The symbols move the objects like this.
ε: Z589->Z501, Z183->Z448, Z586->Z725, Z704->Z135, Z135->Z163, Z992->Z205, Z580->Z980, Z871->Z585, Z234->Z562, Z490->Z495, Z69->Z586, Z501->Z46, Z88->Z715, Z46->Z898, Z802->Z492, Z79->Z488, Z92->Z976, Z227->Z633, Z393->Z661, Z986->Z199, Z633->Z766, Z744->Z227, Z991->Z829, Z766->Z580, Z976->Z704, Z492->Z92, Z205->Z469, Z214->Z744, Z469->Z874, Z381->Z991, Z585->Z79, Z898->Z490, Z163->Z676, Z725->Z589, Z199->Z705, Z689->Z871, Z582->Z183, Z562->Z381, Z980->Z234, Z676->Z689, Z30->Z992, Z705->Z896, Z488->Z214, Z715->Z30, Z495->Z393, Z896->Z582, Z661->Z986, Z829->Z802, Z874->Z69, Z448->Z88
ζ: Z589->Z585, Z183->Z381, Z586->Z488, Z704->Z393, Z135->Z495, Z992->Z766, Z580->Z30, Z871->Z501, Z234->Z88, Z490->Z163, Z69->Z214, Z501->Z871, Z88->Z234, Z46->Z689, Z802->Z705, Z79->Z725, Z92->Z986, Z227->Z469, Z393->Z704, Z986->Z92, Z633->Z205, Z744->Z874, Z991->Z582, Z766->Z992, Z976->Z661, Z492->Z199, Z205->Z633, Z214->Z69, Z469->Z227, Z381->Z183, Z585->Z589, Z898->Z676, Z163->Z490, Z725->Z79, Z199->Z492, Z689->Z46, Z582->Z991, Z562->Z448, Z980->Z715, Z676->Z898, Z30->Z580, Z705->Z802, Z488->Z586, Z715->Z980, Z495->Z135, Z896->Z829, Z661->Z976, Z829->Z896, Z874->Z744, Z448->Z562
ψ: Z589->Z725, Z183->Z582, Z586->Z69, Z704->Z976, Z135->Z704, Z992->Z30, Z580->Z766, Z871->Z689, Z234->Z980, Z490->Z898, Z69->Z874, Z501->Z589, Z88->Z448, Z46->Z501, Z802->Z829, Z79->Z585, Z92->Z492, Z227->Z744, Z393->Z495, Z986->Z661, Z633->Z227, Z744->Z214, Z991->Z381, Z766->Z633, Z976->Z92, Z492->Z802, Z205->Z992, Z214->Z488, Z469->Z205, Z381->Z562, Z585->Z871, Z898->Z46, Z163->Z135, Z725->Z586, Z199->Z986, Z689->Z676, Z582->Z896, Z562->Z234, Z980->Z580, Z676->Z163, Z30->Z715, Z705->Z199, Z488->Z79, Z715->Z88, Z495->Z490, Z896->Z705, Z661->Z393, Z829->Z991, Z874->Z469, Z448->Z183

In the rows, 150 means zero.

The rows follow the links: the fewer symbols apart two objects are, the more alike their rows tend to be.

Known rows, each with its object:
209 204 272 160 86 198 131 45 154 161 173 173 129 210 193 154 163 130 147 81 198 161 171 145 270 104 119 157 115 201 108 112 138 94 71 136 172 174 159 183 220 199 151 29 139 146 114 170 71 138 174 160 139 101 173 130 100
object: Z725
229 165 154 269 139 211 73 187 196 207 97 110 83 118 259 87 200 85 189 209 177 107 162 140 82 172 200 111 121 162 137 125 147 90 103 138 240 135 187 211 94 154 119 152 104 157 170 129 127 121 121 92 211 96 105 131 115
object: Z495
246 189 171 266 126 220 78 170 178 198 99 110 121 129 272 101 198 107 191 186 163 130 156 147 88 165 197 95 117 188 145 135 124 102 100 101 236 156 190 206 123 160 119 146 113 178 184 159 108 139 155 87 191 61 134 137 104
object: Z135
90 144 199 38 145 125 216 56 135 110 216 198 176 204 49 223 118 182 115 80 170 181 151 161 270 91 103 198 146 142 138 126 172 159 161 183 86 161 92 109 204 147 199 101 195 122 89 169 130 148 174 219 112 190 208 148 184
object: Z234
134 176 249 88 107 160 192 38 138 120 192 191 154 216 101 200 141 154 139 72 196 170 152 169 294 91 113 190 126 179 127 114 161 121 118 147 137 180 101 143 221 158 192 76 189 131 80 189 94 143 186 196 113 147 212 130 169
object: Z381
248 184 212 248 117 224 80 128 192 208 116 129 89 154 259 102 202 79 175 173 196 120 167 145 148 141 168 125 108 187 119 107 140 62 81 131 237 147 179 215 143 171 125 98 117 159 153 136 96 126 132 101 198 85 132 118 99
object: Z898
70 126 132 32 166 81 226 126 102 90 194 186 212 178 47 203 100 220 118 94 117 184 136 163 204 132 110 183 171 126 166 184 153 222 197 168 63 159 111 97 194 150 186 160 188 139 134 184 176 181 183 203 92 203 184 176 195
object: Z30
120 159 225 56 123 122 206 54 117 99 195 204 191 212 81 198 117 188 121 55 157 184 146 166 280 97 98 180 158 168 136 145 150 168 148 155 82 172 113 122 231 187 176 84 185 136 103 192 118 180 186 205 91 169 204 150 150
object: Z469
111 160 231 64 116 141 211 33 140 114 201 188 169 218 76 214 125 162 123 70 178 176 154 169 288 94 104 208 142 171 130 129 170 140 148 158 107 169 96 117 218 158 193 87 198 124 80 177 110 136 178 210 104 163 208 142 169
object: Z562
251 191 237 231 97 224 91 99 184 188 132 135 98 170 252 117 194 85 173 141 208 124 177 138 186 130 164 134 107 196 113 104 135 71 68 131 229 150 179 207 158 190 128 76 121 161 133 141 81 124 146 119 183 79 145 120 95
object: Z46
119 115 36 193 211 126 137 261 157 161 122 112 146 80 156 125 155 149 168 242 112 128 131 144 15 209 189 128 174 113 183 174 160 181 210 160 169 126 166 144 63 95 137 260 137 158 196 121 222 148 116 117 175 179 111 167 174
object: Z705

Each walk starts at a row. The symbols on each line, taken left to right, move it on to the next object.
Answer with the object's row; about right is enough.
new walk
160 177 264 116 100 179 180 21 148 137 186 180 148 211 129 201 157 136 146 64 211 175 147 172 295 90 121 175 122 189 124 105 155 109 108 136 151 169 108 161 221 160 192 63 178 141 84 196 84 129 172 172 109 127 209 131 156
ε ε ζ ψ ζ ζ ζ ψ 206 199 270 173 85 206 138 44 164 165 166 158 137 198 189 170 192 116 172 93 214 167 157 171 263 94 139 154 105 210 114 97 149 86 84 108 202 185 136 189 204 164 171 68 155 149 92 197 63 135 182 144 142 85 197 126 132
ψ ψ ψ ε ζ ζ ψ ζ 63 108 38 112 206 87 196 240 129 128 151 152 198 108 72 166 121 191 143 192 95 153 127 159 56 189 157 156 188 101 187 199 162 226 238 165 104 137 142 98 107 100 162 246 174 154 184 148 238 167 145 165 138 221 131 172 196
new walk
76 133 175 33 145 115 223 84 123 103 207 191 180 196 37 210 106 190 108 85 157 176 158 158 251 101 101 216 160 131 141 150 170 169 176 186 77 150 98 103 197 145 185 121 197 119 93 163 155 156 164 217 105 209 197 150 198
ζ ε ε ψ ε 75 138 159 38 153 97 221 95 109 92 194 195 216 182 47 209 104 203 122 77 126 193 132 159 227 111 110 188 172 143 157 173 152 206 182 165 53 164 101 98 213 162 179 128 186 137 120 182 151 178 187 216 96 198 181 165 175
ζ ε ζ ζ ζ ψ ψ 46 116 79 66 192 79 225 186 102 98 175 176 207 143 45 189 104 210 130 144 94 176 123 152 130 168 134 173 195 110 185 199 159 233 225 172 57 146 122 84 142 114 176 214 187 138 152 151 212 179 162 188 111 215 163 179 207
new walk
210 153 122 268 162 201 82 217 185 196 107 110 92 108 249 90 187 99 181 235 160 106 162 140 55 183 203 110 126 148 154 134 146 102 125 134 243 131 191 196 86 131 120 186 107 165 183 116 153 121 109 78 213 113 108 133 131
ζ ε ψ ε ε ε ε ψ 229 157 113 271 160 188 76 230 168 197 92 109 124 103 258 92 186 113 180 215 140 126 156 142 38 198 203 85 142 167 163 159 126 129 127 122 219 135 195 205 99 155 102 195 103 182 205 140 154 152 134 80 200 103 99 155 115
ψ ε ψ ψ ψ ψ 244 202 236 260 103 229 91 109 171 191 117 136 118 160 260 132 201 100 190 149 200 141 161 163 162 136 175 111 109 211 123 105 132 95 77 93 243 176 171 212 163 161 129 106 129 176 140 176 75 138 159 101 178 53 157 135 114
new walk
233 172 138 272 140 203 81 207 177 197 91 111 125 109 259 90 196 108 183 200 150 124 155 148 71 180 196 98 131 176 148 142 126 120 108 116 232 151 197 209 112 160 119 178 106 180 199 145 136 140 142 80 199 86 116 141 100
ε ε ψ ε ζ ψ ζ 180 137 58 228 175 147 96 272 156 181 100 108 136 84 212 89 170 138 165 237 106 126 145 119 15 218 201 97 176 127 183 184 132 169 167 151 181 123 198 167 85 144 105 217 109 167 215 117 200 165 118 101 192 137 91 151 128
ζ ψ ε ζ ζ 245 189 250 207 97 213 86 79 174 182 148 147 103 183 237 137 186 92 160 127 208 147 176 151 224 114 141 137 106 200 107 107 141 74 64 133 207 162 168 208 191 203 132 55 122 153 120 151 68 126 153 132 180 86 151 122 97
new walk
54 116 114 35 174 76 226 136 129 108 202 186 173 168 31 188 102 201 112 116 115 167 150 155 183 145 113 201 182 97 168 172 172 199 208 203 56 133 111 86 161 132 174 173 182 127 131 141 197 165 143 218 107 230 168 168 189
ζ ε ε ψ ψ ε ζ ζ 92 147 186 40 130 104 216 76 115 88 204 215 192 193 56 203 105 207 114 60 147 186 141 162 259 112 104 182 163 149 146 165 150 189 173 166 72 179 113 110 222 174 183 108 182 141 112 182 138 177 192 215 84 185 193 171 166
ψ ψ ε ε ε ζ 58 102 57 58 194 74 210 205 129 118 187 169 168 148 62 163 108 201 115 163 96 160 147 135 111 178 125 182 196 86 169 198 163 213 220 205 64 121 138 88 138 136 156 202 167 138 157 114 224 159 132 195 134 243 138 163 186
new walk
97 109 29 158 211 109 166 264 153 142 132 119 166 98 129 133 134 168 152 231 95 133 133 148 23 215 193 140 173 104 191 188 150 194 221 160 145 121 157 122 70 90 146 258 153 150 199 136 231 163 122 121 162 191 122 165 181
ψ ε ψ ψ ψ 172 131 72 240 193 166 104 258 185 185 103 108 116 85 202 100 187 114 187 246 141 117 148 146 17 206 208 114 152 119 171 152 154 151 171 142 212 119 190 169 62 110 123 234 121 166 200 114 189 136 101 85 201 141 101 151 157
ε ζ ε ψ ε ζ ψ 195 139 100 257 172 186 91 235 186 205 102 99 108 98 225 101 187 101 185 242 143 107 155 148 27 204 202 109 141 131 157 146 149 126 142 139 230 126 188 189 72 116 114 209 119 161 193 118 171 132 104 87 205 119 106 143 138
new walk
207 144 81 254 170 162 79 243 162 192 97 110 132 89 232 93 180 128 181 222 127 129 146 144 19 200 189 107 157 148 164 177 127 154 150 136 190 133 200 195 96 153 105 207 100 181 219 126 179 158 120 86 197 110 97 156 117
ψ ζ ζ ψ ζ ψ ε 243 178 190 265 129 230 78 159 195 206 111 108 83 131 262 99 201 87 184 195 191 113 176 143 114 163 183 117 116 176 126 111 139 74 84 132 245 144 186 213 122 161 122 131 110 152 152 130 108 117 115 93 207 91 118 128 104
ε ε ε ε ψ ζ ψ ψ 218 201 268 202 90 225 121 63 165 168 139 147 146 185 223 157 187 110 182 95 214 156 157 166 235 101 151 141 107 220 121 102 140 85 72 109 216 179 154 190 190 163 164 81 150 158 120 189 63 130 175 124 156 68 185 122 129
new walk
236 207 265 176 88 211 108 54 162 160 161 162 121 197 213 133 171 102 156 102 203 149 164 142 251 103 132 159 118 206 109 101 145 79 65 136 202 170 149 198 198 200 139 42 138 154 116 164 65 138 158 146 166 93 176 124 107
ψ ψ ψ ε ζ ε ψ 104 107 21 135 202 92 147 267 146 149 136 131 158 105 127 116 125 175 140 217 84 137 136 122 35 212 177 141 189 81 183 200 156 207 211 185 117 114 176 121 99 133 123 230 123 151 212 107 231 169 117 148 161 199 104 178 158
ψ ψ ε ψ ε 129 110 33 171 207 104 132 281 150 157 127 122 149 83 151 102 136 162 150 228 95 129 141 122 21 223 183 123 179 95 187 200 142 199 200 175 133 121 180 137 87 137 116 233 124 157 209 108 220 156 107 125 179 189 93 169 148
new walk
139 166 241 78 104 141 193 35 120 114 191 199 177 211 102 192 124 171 126 56 176 183 153 167 291 95 99 184 141 177 124 136 152 148 120 166 107 184 122 141 240 194 167 63 180 139 107 179 97 169 195 205 106 153 194 148 137
ζ ζ ζ ψ ε ε ψ ψ ε 67 97 36 86 213 73 186 228 122 121 168 161 177 120 71 147 96 196 122 187 91 149 136 135 86 189 149 164 198 87 178 201 171 219 226 199 73 118 146 93 115 133 153 219 153 142 175 109 237 162 120 180 139 237 118 163 176
ζ ε ψ ε ζ 80 101 31 102 205 89 167 254 136 129 148 146 165 108 93 128 112 186 127 194 88 145 141 134 55 206 157 144 196 91 182 205 155 212 220 199 90 120 163 108 99 138 130 221 138 147 197 108 241 165 114 165 151 230 102 176 167
new walk
236 197 253 236 95 239 99 89 166 177 127 134 135 177 237 146 191 103 183 119 206 142 155 171 205 118 161 122 102 213 124 103 128 81 72 100 226 176 159 214 173 167 160 93 141 168 127 183 61 133 178 114 160 62 172 128 125
ζ ε ε ε ε ψ ε 85 105 30 133 201 96 189 256 139 134 135 137 181 96 98 154 135 180 144 210 94 150 133 147 40 203 177 152 188 105 193 192 151 209 225 165 113 123 141 113 73 96 155 259 165 157 197 128 238 158 129 145 162 200 129 178 199
ζ ε ζ ζ ζ ψ ψ 150 131 57 218 189 150 121 259 173 182 115 116 139 85 187 114 163 135 176 249 121 121 144 146 10 215 199 126 168 117 170 170 152 160 179 147 180 123 173 145 62 95 133 245 134 158 205 118 212 139 110 99 195 160 103 152 163
